Below is a small trained network, with its code and all its weights. Each question gives an input and a class and asks what happens when units are switched off, that is, made to give their printed mean instead of their output.

import numpy as np


def w(rows, s, z=0):
    codes = np.array(rows[::2]) - 128.0
    scale = np.full(codes.shape[1], s)
    scale[-1] = z or s
    return codes * scale


def f(y):
    return y / 2 * (1 + np.tanh(0.7978845608 * (y + 0.044715 * y**3)))


def log_softmax(a):
    a = a - a.max(-1, keepdims=True)
    return a - np.log(np.exp(a).sum(-1, keepdims=True))


def net(x, mask):
    res = np.array(x, float).reshape(1, 6) / 4 @ E
    y = f(res @ A[0][:, :-1].T + A[0][:, -1])
    res = res + np.where(mask, y, B[0][:, -1]) @ B[0][:, :-1]
    return log_softmax(res[-1] @ U[:, :-1].T + U[:, -1])


A, B = {}, {}
E = w([
[149,114,193,206,38,157,71,171,154,75,29],'x0',
[128,103,114,124,119,144,138,122,166,102,149],'x1',
[66,228,130,64,61,180,104,68,70,66,159],'x2',
[77,106,43,117,110,180,238,184,62,120,51],'x3',
[61,187,115,81,177,202,77,171,255,201,72],'x4',
[97,84,192,164,203,219,102,204,67,79,192],'x5',
],0.0056)
A[0] = w([
[179,37,124,134,191,68,147,202,156,165,114,57],'neuron 1',
[33,155,125,114,164,236,88,196,188,210,113,58],'neuron 2',
[156,51,151,146,92,101,186,75,81,63,154,58],'neuron 3',
[187,160,97,114,59,101,162,53,168,180,83,39],'neuron 4',
[168,87,113,207,66,86,179,137,62,83,174,93],'neuron 5',
[72,95,68,121,85,172,209,168,106,155,90,66],'neuron 6',
[153,124,71,98,54,65,144,75,146,187,58,50],'neuron 7',
[131,145,103,82,51,60,154,96,156,186,60,45],'neuron 8',
[169,85,142,143,85,90,211,122,65,76,170,82],'neuron 9',
[124,104,183,149,196,213,121,221,51,113,180,34],'neuron 10',
[114,127,56,133,122,170,205,162,98,110,76,3],'neuron 11',
[67,247,126,81,57,204,106,49,97,70,173,125],'neuron 12',
[92,110,75,132,117,180,196,187,66,138,71,22],'neuron 13',
[146,160,195,138,181,96,22,58,221,128,193,136],'neuron 14',
[140,115,158,201,47,113,60,156,103,83,23,72],'neuron 15',
[114,155,54,100,197,102,164,96,102,196,200,109],'neuron 16',
[92,204,94,113,163,199,92,221,193,155,114,30],'neuron 17',
[183,53,105,173,236,61,133,145,168,156,73,90],'neuron 18',
[189,57,138,159,207,83,155,183,162,182,89,62],'neuron 19',
[166,182,108,113,85,29,148,90,153,176,74,99],'neuron 20',
[106,113,83,52,234,107,176,83,137,114,206,105],'neuron 21',
[83,148,80,90,190,176,72,129,189,186,44,52],'neuron 22',
[179,168,225,179,158,73,37,52,145,145,193,138],'neuron 23',
[83,126,71,141,138,147,191,148,62,133,35,56],'neuron 24',
[208,52,103,177,168,99,173,192,204,150,118,7],'neuron 25',
[165,139,175,194,40,175,114,162,199,68,56,135],'neuron 26',
[184,115,130,136,122,53,129,115,47,48,133,99],'neuron 27',
[123,160,72,96,213,98,162,107,93,188,204,121],'neuron 28',
[127,149,159,240,90,113,91,183,139,88,27,93],'neuron 29',
[125,115,241,127,197,211,115,220,58,158,184,72],'neuron 30',
[123,131,187,164,11,162,82,147,138,92,62,54],'neuron 31',
[176,101,95,155,107,56,122,128,3,113,160,70],'neuron 32',
],0.005,0.0015)
B[0] = w([
[96,138,114,84,134,119,150,130,67,66,73,181],'neuron 1',
[166,167,61,159,189,73,83,96,176,112,129,213],'neuron 2',
[166,186,43,173,175,109,43,92,196,146,96,185],'neuron 3',
[74,67,154,159,123,71,107,85,144,68,199,179],'neuron 4',
[140,195,73,163,193,104,74,121,183,142,120,200],'neuron 5',
[185,86,72,126,78,115,96,193,111,168,208,167],'neuron 6',
[78,50,149,160,128,60,127,80,154,76,176,186],'neuron 7',
[81,79,153,157,149,67,111,80,156,88,193,179],'neuron 8',
[139,159,83,164,155,125,104,126,170,151,115,191],'neuron 9',
[65,61,176,190,122,42,116,40,157,53,223,191],'neuron 10',
[202,60,94,102,59,116,109,162,136,174,176,155],'neuron 11',
[115,157,81,2,155,120,157,122,42,46,52,244],'neuron 12',
[182,52,79,95,74,92,123,171,143,139,204,169],'neuron 13',
[196,84,57,81,54,113,130,212,96,174,189,253],'neuron 14',
[183,135,168,139,164,160,216,73,137,178,135,215],'neuron 15',
[177,127,190,154,159,171,199,104,138,171,131,174],'neuron 16',
[161,154,72,145,176,53,78,90,183,123,129,186],'neuron 17',
[105,174,132,37,115,126,125,126,65,70,90,196],'neuron 18',
[102,157,103,42,159,113,124,145,51,66,60,189],'neuron 19',
[44,71,161,160,83,75,107,96,137,73,184,192],'neuron 20',
[186,120,225,142,148,187,214,85,145,156,134,178],'neuron 21',
[170,199,62,184,176,90,69,114,181,151,117,187],'neuron 22',
[190,86,60,79,20,109,128,225,81,171,186,244],'neuron 23',
[203,87,70,84,56,109,126,195,135,160,204,169],'neuron 24',
[114,157,113,59,148,134,136,107,38,56,61,183],'neuron 25',
[193,130,174,128,170,149,212,100,168,160,148,232],'neuron 26',
[141,207,37,159,151,125,83,124,175,158,108,188],'neuron 27',
[177,124,191,152,149,185,210,96,151,178,117,177],'neuron 28',
[168,136,166,129,147,133,199,93,121,133,132,208],'neuron 29',
[66,40,140,159,99,32,132,79,143,75,205,199],'neuron 30',
[182,100,167,91,162,146,205,78,127,134,109,210],'neuron 31',
[159,202,86,178,186,122,70,131,169,140,120,190],'neuron 32',
],0.0063,0.0047)
U = w([
[144,178,88,164,165,114,67,122,171,145,119,96],'0',
[164,90,101,109,60,119,118,194,120,163,161,96],'1',
[62,71,151,159,124,99,121,93,143,82,158,104],'2',
[164,134,179,137,152,157,194,102,139,167,118,105],'3',
[102,161,113,67,135,126,124,130,71,74,81,110],'4',
[118,137,129,140,124,123,119,143,133,146,120,219],'5',
[65,142,153,161,100,181,92,159,125,162,95,143],'6',
[6,116,176,196,69,228,49,164,119,211,51,1],'7',
],0.016,0.02)

Each question gives the input, the list of numbers given to net, and the class t.
The units are the neurons (one row each of A and B). Each row of codes is followed by its name. A weight is (code - 128) times the scale printed after its matrix; where a second scale follows, it is the last column's (A, B and U).
mask holds one flag per neuron, in row order. A switched-off neuron (its flag False) gives its mean, the last column of its row in B, instead of its output. The means were averaged over made-up inputs and are rounded, as every weight is.
A unit's drop is (log p(t) with every unit on - log p(t) with that unit switched off) / (log p(t) with every unit on - log p(t) with every unit switched off).
The circuit of an input: a set's keep is (log p(t) with only the set's units on - log p(t) with every unit switched off) / (log p(t) with every unit on - log p(t) with every unit switched off). Starting from the 12 units with the biggest drops (on a tie, the unit counted first), units are removed one at a time, each time the one whose removal leaves the highest keep (on an exact tie, the one counted first), for as long as the keep stays at least 0.8.
units of the circuit, in order: the units of the circuit, biggest drop first
most important unit: the unit with the biggest drop
top k neurons: the k neurons with the biggest drops, biggest first
drop of u: that unit's drop, to one decimal
input [-6,-2,-3,7,-3,6], class 1: units of the circuit, in order : neuron 13
input [4,0,-3,-1,2,4], class 2: units of the circuit, in order : neuron 30; neuron 10
input [8,-3,-1,-7,-4,2], class 3: top 2 neurons : neuron 15; neuron 26
input [5,-6,-5,7,-7,4], class 0: units of the circuit, in order : neuron 5; neuron 3
input [3,0,5,4,-2,-5], class 2: units of the circuit, in order : neuron 7; neuron 8; neuron 4
input [-3,-6,-7,-7,-1,2], class 1: top 3 neurons : neuron 23; neuron 14; neuron 12
input [-6,7,-6,-1,-8,8], class 0: units of the circuit, in order : neuron 3; neuron 5
input [8,-6,-6,1,0,-6], class 3: units of the circuit, in order : neuron 15; neuron 26
input [6,-5,4,-3,-5,-8], class 2: units of the circuit, in order : neuron 20; neuron 4
input [-8,-8,-6,-8,1,-3], class 1: top 2 neurons : neuron 23; neuron 14
input [8,2,0,-7,-6,-4], class 3: top 3 neurons : neuron 15; neuron 26; neuron 31
input [5,5,-8,7,2,-2], class 4: units of the circuit, in order : neuron 25; neuron 19
input [7,-7,-8,2,-3,0], class 4: units of the circuit, in order : neuron 19; neuron 25
input [1,7,3,8,8,-5], class 0: top 3 neurons : neuron 22; neuron 2; neuron 17
input [0,-4,7,3,8,1], class 0: units of the circuit, in order : neuron 2
input [-7,-7,-3,-3,0,8], class 2: top 2 neurons : neuron 30; neuron 10
input [5,2,-1,4,-5,0], class 0: top 2 neurons : neuron 5; neuron 3
input [-8,1,3,0,7,6], class 3: top 3 neurons : neuron 21; neuron 28; neuron 16
input [-8,-2,-5,7,4,-3], class 3: drop of neuron 16 : 1.5
input [4,-7,5,-5,-7,-2], class 0: drop of neuron 3 : 0.1
input [5,-4,-8,-1,4,2], class 4: drop of neuron 19 : 0.1
input [-6,-8,-4,-1,-8,6], class 0: most important unit : neuron 32
